In the rows, 128 means zero.
Each row of numbers stands for one node and depends on some of the facts below. Use the named rows to name the rest.

Facts:
{skono,trunak,plimese,midra,kipla,guklolur,stigos,grezir} trumufa e
{boketra,davador,gosa,rizik,trerim,sogem,klabradi,gufes,taska,lodrek,gubu,stibrul,miliskom,kemigrak,lizur,soli,plugre,tebrusol,trila,poplun,paval,kleti,relir,fesor} trumufa b
{fipu,ridra,zeflasok,stepus,drotrik,gobror,flepak,bigu,skupu,grosken,mafir,braplu,flufluplum,ribu,tefan,skadran,grobis,flisopos,klire,nitedar,grulik,faderur,vifu,dravi} trumufa c
{pamapel,resa,biplan,fadok,pebri,gukle,vimogu,plevaklis,dobu,maplar,trubul,vunema,brogru,zaflol,keto,kito,stanir,keka,driklan,ruskogruk,rutur,ketem,dratas,buzan,girevas,klagri,rigim,rogrem,zegufu,badrir,tekoplas,flases,stisku,sinan,ragron,zitam,vupler,duki,zugin,tukek,ploklus,plaku,plunum,flotros,tisuk,toroplis,drasku,muplenes,grakle,migis,mebir,pazok,tipon,tafu,kiskor,vizival,lotrobri,suplo,tagrum,kleplus,lasta,difos,grusal,brepam,fomibam,klafas} trumufa a
{tasan,povem,bivu,grabu,tadruk,kiseflon,sadris,radel,revodrok} trumufa g
{megim,plegil,plotral,vokis,drabrer,liflon,plidabas,fivagak,bregre,flatrul,bruplu} trumufa f
{vibi,steflogras,plabe,plaskik,kostu,flovem,zosker,dristem,kosuk,zuko,rugrugre,graskis,tevo,naklos,buskapom,nanek} trumufa d
trunak lunu: drotrik,drabrer,plegil,rutur,vimogu
resa lunu: lotrobri,povem,kostu
megim lunu: zeflasok,braplu,vizival,grosken,kito
vibi lunu: grabu,zugin,girevas,keka,driklan,brogru
trubul lunu: buskapom,ploklus,tisuk
klabradi lunu: taska
gufes lunu: gubu
flepak lunu: plotral,vimogu,sadris
plaskik lunu: suplo,biplan,lodrek,gubu
ketem lunu: bruplu,flases,lotrobri,fomibam
stibrul lunu: vifu
klagri lunu: dratas,brepam,bigu,stepus,plugre,zaflol
kemigrak lunu: skupu,bivu,gobror,fivagak
zegufu lunu: radel
lizur lunu: tekoplas
flovem lunu: bregre,grobis,flotros,tadruk,plabe,tekoplas
stisku lunu: sogem,guklolur,brepam,lotrobri
dristem lunu: drotrik,midra,brogru,stanir
ragron lunu: zuko,pebri,taska,stigos,duki
zitam lunu: plunum
vupler lunu: gobror
kosuk lunu: dobu,maplar,plimese,radel,naklos
kipla lunu: mebir,gosa,grakle
nitedar lunu: davador,midra,ruskogruk
plaku lunu: revodrok,vizival,skadran
grulik lunu: tevo
toroplis lunu: miliskom,keto,brepam,flufluplum
migis lunu: plegil,skono,difos,brogru
pazok lunu: rutur,fipu
tipon lunu: grobis,tevo,boketra,difos
tafu lunu: tagrum,flatrul,difos,rigim
rugrugre lunu: zeflasok,plegil,stigos,gukle
kiskor lunu: faderur
kiseflon lunu: mafir
kleplus lunu: tadruk,ridra,plevaklis,radel
lasta lunu: fadok,rogrem,vunema,stepus,tefan
paval lunu: tukek
dravi lunu: graskis,lodrek,fivagak
kleti lunu: trila,steflogras,soli,ribu,plimese
grusal lunu: tebrusol,drasku,soli
relir lunu: keto,vokis,plidabas,ribu,badrir
klafas lunu: zugin,lotrobri,pamapel,tisuk
nanek lunu: keto,suplo,drabrer,flisopos,soli
fesor lunu: muplenes,pamapel,sinan,rizik,poplun

Some rows with their names:
brepam: [134 133 126 111 118 120 102 120 136 118 114 127 111 107 120 121 111 143
 113 137 123 115 150 106 118 145 131 134 130 104 103 126 125  89 123 149
 126 123 126 124 129]
kipla: [123 114 111 102 181 127 169 122 108 149 181 109 162 131 113  97  87 121
 185 141 144 119 169 227  60  79 133 118 109 127 109 110  98  95 151 118
  69 101 124  37  78]
tadruk: [137 142 125 143 116 148 161 119 133 122 120 146 110 144 114 135 143  94
 139  96 106 118 123  89 161 135 115 121 150 144 149 152 139 156 107  77
 139 139 166 183 138]
kito: [127 130 127 130 111 119 108 137 145 123 115 116 128 131 124 118 120 137
 104 127 126 131 139 114 107 131 147 141 135 126 113 141 127 116 128 149
 126 128 132 127 125]
dobu: [133 135 124 128 108 119 119 132 149 124 104 114 128 128 130 116 126 135
 108 113 125 124 142 110  96 129 146 131 140 120 121 146 123 121 123 134
 125 133 132 114 122]
plunum: [127 134 129 128 114 120 108 134 142 124 114 118 133 130 126 118 120 137
 107 127 126 128 139 114 106 131 147 138 136 125 114 139 127 117 129 152
 125 128 133 125 126]
vifu: [138 133 126 140 121 138 133 120 123 117 128 118 101 135 125 130 104 106
 100 137 113 128 121 151 130 117 130 138 131 105 157 135 113 129 159  88
 150 110 153 149 135]
flisopos: [147 131 119 142 116 139 134 123 112 112 124 117  98 133 123 131 109 109
  89 136 117 129 115 148 130 112 116 140 126  97 147 131 116 112 163  79
 148 116 147 145 140]
davador: [130 103 129 152 117 124 148 142 126 138 140 138 108 129 145 152 188 128
 149 123 145 138 108 111 190 141 101 119 115 142 144 118 132 176  92 115
 138 140  86 165 148]
zosker: [120 122 140 126 101 119 115 132 135 131 123 136 134 129 118 121 123 143
 118 115 133 131 133 115 111 129 138 130 127 134 106 130 127 141 123 129
 139 126 112 127 138]
kleti: [150 123 119 135 139 136 159 124  82 132 107 151 138 107 159 161 203 139
 156 111 150 126  76 102 178 132  50  91 109 122 137 100 153 133 108  99
 127 164  86 115 150]
dravi: [134 161 134 131 143 132 122 114  65 129 129 139 164 133 147 128 106 106
 128 160 116 111  96 168 125 107 110 117 131 108 145 133 113 163 181 146
 138 104 180 160 158]
nitedar: [128 141 133 124 154 151 128 110 119 117 128 128 121 131 132 142 100 111
 108 142 111 137  99 157 136 121 126 132 128 117 171 115 135 114 171  95
 152 124 156 125 124]
stibrul: [125 120 135 134 145 131 145 127 107 141 134 154 136 117 157 158 184 131
 171 128 142 130  92 114 193 146  90 100 115 144 154 105 144 173 100 132
 136 146  97 145 145]
drotrik: [134 126 126 141 131 148 130 126 132 111 132 114  99 141 119 137 104 110
  84 137 114 149 108 152 137 116 131 149 125 116 162 123 131 105 165  76
 154 123 145 136 126]
tagrum: [123 131 130 130 115 120 107 137 152 124 118 115 131 135 125 119 118 135
 104 127 124 136 139 116 108 131 156 142 137 134 118 141 130 122 129 151
 128 129 133 127 122]
megim: [124 112 117 122 178 138 170 128 106 144 170 130 147 135 126 130 143 116
 187 133 142 130 130 169 140 108 106 115 111 150 131 107 132 124 119 117
  92 131 116  98 103]

Rows to name:
No name comes twice in this set of rows, the named rows included.
[136 139 128 148 114 142 143 127 107 122 135 149 119 146 108 134 138  96
 132 120 111 118 120  95 173 131 109 133 143 145 124 149 140 155 117 108
 137 129 168 213 156] => bivu
[120 134 136  86 129 118  90  98 159 120 130 142  77  83 116 122  84 143
 144 155 110  97 182 103 138 177 150 127 132  95 115 115 108  93 102 166
 135 103 127 138 122] => lotrobri
[128 122 134 128  98 120 120 132 129 130 115 134 135 126 117 123 130 145
 115 111 136 130 128 112 108 126 128 129 126 127 102 131 129 130 124 120
 137 129 109 119 140] => steflogras
[137 137 126 143 115 132 130 125 112 121 134 120 111 139 129 124 105 103
 104 144 114 123 121 157 128 114 132 137 133 106 152 142 104 150 161 106
 148 103 160 163 144] => skupu
[128 151 140 118 126 117 104 126  51 138 113 158 208 121 140 125 133 149
 139 139 142 113  90 128 104 110  93 106 121 129  79 121 138 151 157 186
 121 127 135 127 168] => plaskik
[138 132 125 146 119 150 147 127 120 116 132 145 104 145 102 140 138  99
 121 114 109 128 117  89 176 134 106 138 139 145 129 140 151 128 115  86
 140 140 156 196 146] => sadris
[118 137 142 142 139 113 133 133  64 156 145 162 183 128 173 147 186 123
 193 150 147 114  88 133 182 134  90  92 122 151 137 124 125 239 112 196
 126 125 124 187 174] => kemigrak
[117 101 112 101 213 150 161 131 111 136 183 103 169 142 103 116  91 133
 153 141 149 159 130 229  73  72 125 139  94 151 113  83 146  35 175  97
  75 132 108   5  59] => trunak
[125 134 133 141 125 138 133 124 140 122 135 116 109 146 130 129 102 101
 106 135 110 135 121 159 129 119 150 140 137 121 175 140 112 152 157  95
 153 111 159 149 127] => grobis
[131 104 128 143 116 122 145 133 125 136 142 144  94 115 142 151 179 129
 159 129 143 127 121 106 196 152  97 115 114 130 141 114 124 170  83 120
 140 133  84 169 150] => sogem
[132 136 126 132 109 114 106 138 123 124 113 119 142 132 128 116 123 137
 106 132 129 125 134 117 104 124 138 137 135 122 102 143 125 122 134 162
 122 126 137 134 137] => biplan
[125  97 106 118 163 125 169 138 125 144 187  95 141 145 101  94  91 119
 162 137 148 135 175 226  60  75 144 137 107 131 104 118  97  90 147 101
  73 101 113  47  76] => stigos
[132 170 124 103 135 133 155 101 161 135  59 127 161 110 164 121 141 131
 153  69 118 102 126 105  66 132 139  78 157 115 171 150 125 141 117 103
 120 155 149  43  98] => zegufu
[119 140 134 125 118 118 113 132 152 131 114 119 143 135 135 117 119 132
 120 121 122 127 140 119 101 132 160 131 144 135 129 148 123 144 126 158
 127 128 143 123 122] => tekoplas
[144 131 121 139 117 139 133 120 119 113 127 119  93 129 121 130 105 108
  95 138 116 126 123 147 133 118 121 139 127  95 150 132 112 114 158  81
 150 110 148 147 138] => flufluplum

Now the same nodes, written a new way:
Some nodes and their rows:
kleplus: [ 89 120  66 196 114 159  93 139  58 141 133 103 154 181 105 193 118 107
  65 126  69  68 159 189 111 104 139]
grobis: [136 178 165 127 136 136  90  60 131 148 113 132 156 102 102 144 188 158
  89 130 155  90 156 112 145 150 160]
tevo: [122 159 160 117 132 160  96  38 158 216  94 178 136 125 113 135 150 219
 105 107 126 111 143  95 126 195 165]
pamapel: [121 126 102 129 118 154  97 157 101  97 142 139 109 138 145 128 138 133
 150 127 124  79 127 142 118  96 134]
trunak: [104 115 118 161 152 170  66 142 192 194  57  45 166 153 123  83  98 128
  89 155 110 183 125  86 123 121 180]
zitam: [101 108 115 171 120 173  73 138 115 116 150 106 136 142 139 124  95 131
 112 132  93  80 150 154 140  99 115]
gukle: [121 116 115 139  96 159 102 146 103  96 114 125 112 118 129 114 146 136
 146 124 107  97 149 148 113  88 121]
rutur: [116 105 104 148 101 156  96 160 117  93 104 112 125 122 128 111 133 121
 149 112 125 111 152 141 105  83 139]
ketem: [ 99 129 100 159 166 156  64 176 117 113 185 121 113 168 184 148  99 132
 132 153 119  62 111 145 156 106 125]
plevaklis: [123 122  96 138  96 155 109 140  87 105 125 134 124 140 118 140 150 125
 129 115 106  84 147 160 106  95 135]
graskis: [132 168 158  80 111 129 106 101 134 198 106 128 151 146  85 113 118 162
 127 158 117 130 131  82 100 182 165]
flases: [125 125 106 129 109 153 101 150 104  95 141 140 112 134 140 126 143 134
 150 123 120  82 134 146 117  97 129]
trila: [ 95  97 159  92  79 129 107 139 148 175 143 105 111 182 101 113 205 143
 105 136 137 137 188  96 126 220 169]
trubul: [ 99 114 108 167 139 164  69 156 110 113 161 113 126 152 152 129  96 130
 120 142 110  70 133 148 140  99 121]
grusal: [112 100 115 161 102 162  79 132 152 113 163  98 167 152 153 134  95 109
 126  95  77 109 178 164 158  94 115]
rigim: [122 115 107 139 101 166 104 129 108 100 125 143 117 124 132 121 144 143
 139 106 121  83 145 148 115  96 131]
suplo: [134 111 113 115  82 159 105 130 122  95 154 128 150 137 125 107 118 115
 149  93 112  95 158 142 116  93 132]

Which node is each row?
No name comes twice in this set of rows, the named rows included.
[ 95  95 108 182 125 167  71 159 126 112 126  85 142 137 138 118  87 117
 119 128 109 105 156 143 128  86 129] => pazok
[146 157  60 147 128  93 145 118  31 167  77 120 172 155  70 211 142  89
  66 132  95 111 138 144 124 137 151] => radel
[150 166 120  84 129 155 106 116 156 185 113 122 132 163 128 107 165 150
 112 154 100 135  93 102 126 147 167] => guklolur
[135 115 111 118  87 150 103 134 146  96 151 128 148 140 151 129 137 117
 161  82  93 112 170 158 144  93 122] => keto
[ 99 169 112 145 133 119  95 115 110 239  99  88 188 200  80 197 106 132
  66 160  69 136 155 133 109 184 175] => kosuk
[119 112 104 142 104 159  98 151 105  97 115 128 122 125 129 117 136 128
 143 112 131  94 143 141 104  89 142] => stanir
[137 148 113 105 130 160 103 125 155 182  78 104 142 152 112  91 152 139
 106 147 119 150 101  87 103 132 186] => midra
[109 159 175 176 165 163  59  35 157 169 133 126 172 110 123 149 146 175
  53 125 148  70 162 116 177 158 149] => grulik
[101  88 168  69  68 146 106 125 142 172 178 106 144 185  77  76 153 126
  99 129 162 111 180  71 109 222 182] => gubu
[ 85 134 142 160 168 139  63 136 162 214  59  77 165 146 106 120  72 154
 106 158 148 159 142  71 103 165 187] => dristem
[112 112 115 151 120 156  75 141 158 110 183 109 155 160 175 139 100 122
 138 104  80 103 164 161 177 100 106] => toroplis
[ 97  95 171  76  70 142 108 128 131 171 165 104 126 179  76  79 167 135
  97 145 154 110 175  76 111 222 172] => lodrek

The same nodes again, as new rows of numbers:
Some rows with their names:
ragron: [ 96 110 132 118 129 132  84 125 117 171 127 133 123 143 113]
buzan: [125 131 130 141 128 119 150 134 134 122 104 127 143 126 125]
zitam: [100 111 134 112 129 130  95 126 111 175 129 132 123 147 116]
ploklus: [125 132 131 137 127 115 157 133 132 127 104 129 142 129 125]
zugin: [124 133 131 133 127 110 161 133 136 124 104 136 140 133 121]
vupler: [103  97 140 109 122 126 106 122 106 189 158 129 125 155 130]
plevaklis: [133 131 133 139 131 126 164 134 120 122 101 123 144 129 126]
keto: [126 143 126 139 130 122 125 142 139 125  88 116 142 116 127]
driklan: [123 130 129 143 128 117 151 133 135 123 102 130 143 125 123]
migis: [ 77 101 125 137 130 133  65 116 131 161 122 149 120 139  98]
tebrusol: [ 78 171 136 162 129 139 163 148 110 125  76 168  74 107 137]
drotrik: [164 131 117 139 122 138 100 119 163  91 126 105 157 129 118]
vifu: [174 129 122 128 121 138 119 120 152  97 136 101 158 137 126]
trunak: [145  90 104  97 134 139   4 105 152 125 202 106 145 115 117]
plotral: [146 115 117 108 125 122 130 124 130  96 168 127 167 106 126]
drabrer: [141 119 113 114 126 124 108 128 135  95 158 122 167  97 124]
plegil: [130 111 111 125 125 123 103 121 142  89 159 134 165  98 115]

Which node is each row?
No name comes twice in this set of rows, the named rows included.
[152 101 130  97 115 148  66 111 127 158 184  97 142 159 133] => dravi
[ 54 143 143 131 125 149 101 139  88 186 120 167  57 127 139] => gufes
[199 110 113 100 134 134 114 117 138  86 189  88 166 111 142] => plimese
[149 111 120 106 124 123 141 123 123  97 173 127 168 110 128] => bregre
[119  94 121  81 125 133  70 115 108 146 192 133 148 126 116] => megim
[ 72 160 138 166 127 137 174 141 111 124  87 177  74 114 133] => boketra
[111 126 124 154 129 119 132 130 146 116  99 139 141 122 114] => brogru
[174 135 120 129 121 139 108 123 155  94 129  96 159 130 128] => flisopos
[ 73 163 137 163 127 138 164 145 110 126  82 174  74 110 134] => taska
[125 134 128 143 127 121 131 138 136 129 103 116 144 118 132] => suplo
[177 137 120 129 123 142 106 126 152  94 123  92 158 129 128] => ribu
[127 128 131 142 128 121 159 132 130 126 106 128 143 129 125] => flotros
[ 55 148 143 122 128 141 127 137  89 175 103 183  53 138 126] => fesor
[150 103 122 105 118 117 138 121 125 111 193 122 169 111 139] => fivagak

